Below is a small trained network, with its code and all its weights. Each question gives an input and a target symbol and asks what happens when units are switched off, that is, made to give their printed mean instead of their output.

import numpy as np


def w(rows, s, z=0):
    codes = np.array(rows[::2]) - 128.0
    scale = np.full(codes.shape[1], s)
    scale[-1] = z or s
    return codes * scale


def f(y):
    return np.maximum(y, 0)


def softmax(a):
    e = np.exp(a - a.max(-1, keepdims=True))
    return e / e.sum(-1, keepdims=True)


def log_softmax(a):
    a = a - a.max(-1, keepdims=True)
    return a - np.log(np.exp(a).sum(-1, keepdims=True))


def net(x, mask):
    ids = ['Θαβγδεζημπτφψω'.index(c) for c in x.split()]
    T = len(ids)
    res = E[ids] + P[:T]
    u = 0
    for l in range(2):
        q, k, v = (res @ M[l].T for M in (Q, K, V))
        z = softmax(np.where(np.tri(T) > 0, q @ k.T / 3**0.5, -1e9)) @ v
        res = res + np.where(mask[u], z, O[l][:, -1]) @ O[l][:, :-1]
        u += 1
        y = f(res @ A[l][:, :-1].T + A[l][:, -1])
        res = res + np.where(mask[u : u + 8], y, B[l][:, -1]) @ B[l][:, :-1]
        u += 8
    return log_softmax(res[-1] @ U[:, :-1].T + U[:, -1])


Q, K, V, O, A, B = {}, {}, {}, {}, {}, {}
E = w([
[185,177,109,123,135,84,39],'Θ',
[102,244,55,183,193,123,68],'α',
[105,85,112,191,143,166,130],'β',
[183,137,134,111,180,142,205],'γ',
[66,160,198,183,105,97,86],'δ',
[198,204,70,109,142,108,172],'ε',
[195,118,55,179,183,164,62],'ζ',
[133,165,43,103,69,176,55],'η',
[138,134,45,144,248,76,133],'μ',
[33,138,148,30,184,174,142],'π',
[100,62,198,98,196,184,84],'τ',
[156,106,160,92,112,129,159],'φ',
[155,65,142,154,46,171,105],'ψ',
[112,126,41,188,174,94,187],'ω',
],0.013)
P = w([
[93,151,16,221,200,119,92],'0',
[35,182,200,92,120,55,171],'1',
[142,12,70,68,134,77,78],'2',
[157,196,123,222,210,205,81],'3',
[78,226,205,102,86,73,147],'4',
[155,23,89,86,94,78,61],'5',
[182,201,163,225,194,235,80],'6',
[91,253,202,107,60,76,119],'7',
[172,19,102,98,62,86,44],'8',
[194,199,186,229,171,252,71],'9',
],0.0069)
Q[0] = w([
[201,63,201,102,109,94,79],'0.h1',
[98,94,77,34,60,5,250],'0.h1',
[89,53,104,38,186,39,254],'0.h1',
],0.007)
K[0] = w([
[177,57,148,82,124,104,122],'0.h1',
[133,122,89,93,166,124,222],'0.h1',
[112,88,118,119,246,127,234],'0.h1',
],0.011)
V[0] = w([
[144,79,134,111,240,203,89],'0.h1',
[98,134,122,153,161,184,209],'0.h1',
[151,150,90,117,209,126,253],'0.h1',
],0.0052)
O[0] = w([
[84,6,121,74,225,112,78,146],'0.h1',
[104,173,27,64,178,39,191,55],'0.h1',
[162,57,3,129,136,48,249,1],'0.h1',
],0.0048,0.0023)
A[0] = w([
[50,113,225,105,147,54,97,129],'0.n1',
[132,53,51,55,51,189,96,252],'0.n2',
[143,6,164,151,47,132,199,199],'0.n3',
[161,7,116,128,148,161,118,115],'0.n4',
[206,113,104,176,226,205,97,62],'0.n5',
[87,104,85,199,141,111,86,7],'0.n6',
[116,115,226,2,60,96,222,137],'0.n7',
[218,128,39,97,149,99,73,146],'0.n8',
],0.0084,0.0031)
B[0] = w([
[152,77,175,147,81,108,159,194],'0.n1',
[102,94,121,72,79,168,139,217],'0.n2',
[92,135,146,144,159,202,92,183],'0.n3',
[81,88,97,141,179,139,147,195],'0.n4',
[169,152,143,152,169,146,129,255],'0.n5',
[136,159,131,152,195,160,162,173],'0.n6',
[250,108,62,87,183,159,133,160],'0.n7',
[194,102,145,100,109,68,123,222],'0.n8',
],0.012,0.0059)
Q[1] = w([
[142,165,245,213,180,191,108],'1.h1',
[123,143,169,150,123,76,128],'1.h1',
[54,103,83,122,99,91,186],'1.h1',
],0.011)
K[1] = w([
[111,144,187,182,46,149,25],'1.h1',
[85,191,176,146,101,2,134],'1.h1',
[52,106,88,149,192,91,241],'1.h1',
],0.0064)
V[1] = w([
[65,115,163,170,203,70,184],'1.h1',
[171,50,189,242,110,145,235],'1.h1',
[84,127,93,150,134,254,210],'1.h1',
],0.0061)
O[1] = w([
[26,138,170,205,130,66,162,23],'1.h1',
[206,111,157,253,85,130,223,252],'1.h1',
[108,96,133,99,149,211,226,153],'1.h1',
],0.0064,0.003)
A[1] = w([
[160,249,151,176,108,170,250,128],'1.n1',
[138,160,103,168,218,180,190,3],'1.n2',
[146,58,156,106,25,132,137,28],'1.n3',
[182,247,177,103,188,99,91,185],'1.n4',
[179,42,164,2,78,121,98,90],'1.n5',
[131,103,97,82,208,206,138,73],'1.n6',
[221,122,82,148,143,88,133,70],'1.n7',
[206,145,81,152,111,109,147,66],'1.n8',
],0.0085,0.0055)
B[1] = w([
[93,121,141,1,174,150,138,211],'1.n1',
[128,158,163,140,79,81,193,202],'1.n2',
[76,221,44,131,178,77,83,175],'1.n3',
[103,138,77,188,137,173,170,250],'1.n4',
[111,188,209,190,178,72,126,222],'1.n5',
[178,186,104,88,43,136,140,237],'1.n6',
[111,41,183,87,120,134,64,205],'1.n7',
[86,92,191,75,93,138,95,178],'1.n8',
],0.0098,0.011)
U = w([
[2,99,226,155,179,204,117,136],'Θ',
[101,68,103,41,214,117,87,125],'α',
[8,155,77,63,73,153,74,129],'β',
[39,199,42,165,222,105,126,98],'γ',
[145,98,111,71,40,197,182,98],'δ',
[175,66,189,86,58,141,49,67],'ε',
[61,117,203,75,54,52,129,95],'ζ',
[211,196,66,126,132,127,112,148],'η',
[111,197,72,109,152,46,215,109],'μ',
[254,104,137,154,88,70,178,115],'π',
[120,87,54,191,228,190,71,196],'τ',
[158,130,170,189,246,76,128,56],'φ',
[147,94,7,140,136,66,151,247],'ψ',
[148,132,149,252,14,76,158,142],'ω',
],0.0095,0.012)

Each question gives the input, a string of symbols that net reads in full, and the target symbol t.
The units are the heads (3 rows each of Q, K, V and O) and the neurons (one row each of A and B). Each row of codes is followed by its name. A weight is (code - 128) times the scale printed after its matrix; where a second scale follows, it is the last column's (O, A, B and U).
mask holds one flag per unit, layer by layer, with each layer's heads first. A switched-off unit (its flag False) gives its mean, the last column of its rows in O or B, instead of its output. The means were averaged over made-up inputs and are rounded, as every weight is.
A unit's drop is (log p(t) with every unit on - log p(t) with that unit switched off) / (log p(t) with every unit on - log p(t) with every unit switched off).
The circuit of an input: a set's keep is (log p(t) with only the set's units on - log p(t) with every unit switched off) / (log p(t) with every unit on - log p(t) with every unit switched off). Starting from the 12 units with the biggest drops (on a tie, the unit counted first), units are removed one at a time, each time the one whose removal leaves the highest keep (on an exact tie, the one counted first), for as long as the keep stays at least 0.8.
units of the circuit, in order: the units of the circuit, biggest drop first
top k neurons: the k neurons with the biggest drops, biggest first
k most important neurons of layer l: the k neurons of layer l with the biggest drops, biggest first
input ψ η φ, target η: top 2 neurons => 1.n6, 0.n7
input μ δ β ψ β δ ε γ φ, target η: top 2 neurons => 0.n7, 0.n3
input τ β ζ φ β β γ ζ ζ, target ε: units of the circuit, in order => 0.n8, 1.n7
input δ δ γ φ, target Θ: units of the circuit, in order => 1.h1, 0.n8
input ε δ ψ η φ, target ε: 2 most important neurons of layer 1 => 1.n7, 1.n8
input ψ γ ω δ δ β ω, target Θ: 2 most important neurons of layer 1 => 1.n1, 1.n6
input τ ψ β δ γ, target δ: top 3 neurons => 0.n7, 0.n8, 1.n6
input β ζ ε τ Θ δ, target ω: units of the circuit, in order => 0.n1, 1.n1
input ψ δ ε ζ δ ψ ε, target δ: units of the circuit, in order => 1.n5, 1.n3, 1.n1
input δ ψ δ Θ, target τ: top 2 neurons => 1.n4, 1.n6
input Θ δ δ φ ε δ ψ τ, target φ: top 2 neurons => 0.n1, 0.n7
input γ δ π ψ, target δ: units of the circuit, in order => 1.h1, 0.n8, 1.n5
input μ δ β Θ α μ, target α: units of the circuit, in order => 0.n8, 1.n7, 0.h1
input ψ α ζ δ ψ γ, target π: 4 most important neurons of layer 0 => 0.n4, 0.n3, 0.n7, 0.n8
input ζ ε Θ Θ δ ψ τ δ ψ φ, target δ: most important neuron of layer 0 => 0.n3
input β β τ Θ ψ η, target γ: units of the circuit, in order => 1.n3, 1.n5, 0.n2, 0.n8
input β β β ψ τ π, target μ: top 3 neurons => 1.n5, 1.n6, 0.n7
input ζ ω β φ β π η, target η: 2 most important neurons of layer 0 => 0.n2, 0.n1
input β φ η, target γ: most important neuron of layer 0 => 0.n2
input β δ β α, target Θ: top neuron => 1.n1
input ζ τ β π δ π δ ζ ψ α, target δ: top 3 neurons => 0.n3, 1.n1, 1.n5
input Θ ω ζ Θ Θ η β, target η: top 2 neurons => 1.n6, 0.n2
input β ζ ψ, target β: top 4 neurons => 1.n6, 1.n3, 0.n2, 0.n3
input μ φ δ ψ ε η β τ, target φ: top 2 neurons => 1.n5, 0.n1
input δ τ β, target δ: 3 most important neurons of layer 0 => 0.n2, 0.n4, 0.n3
input δ μ δ π ζ ζ ζ, target Θ: top 4 neurons => 0.n5, 1.n8, 1.n4, 1.n7
input δ Θ ε, target ζ: 3 most important neurons of layer 1 => 1.n5, 1.n8, 1.n7
input ε δ ψ φ δ γ δ μ Θ, target φ: 3 most important neurons of layer 1 => 1.n5, 1.n6, 1.n3
input β β β π β α, target τ: top 2 neurons => 1.n6, 1.n2
input μ ψ β π ε α, target τ: 4 most important neurons of layer 1 => 1.n6, 1.n4, 1.n2, 1.n1
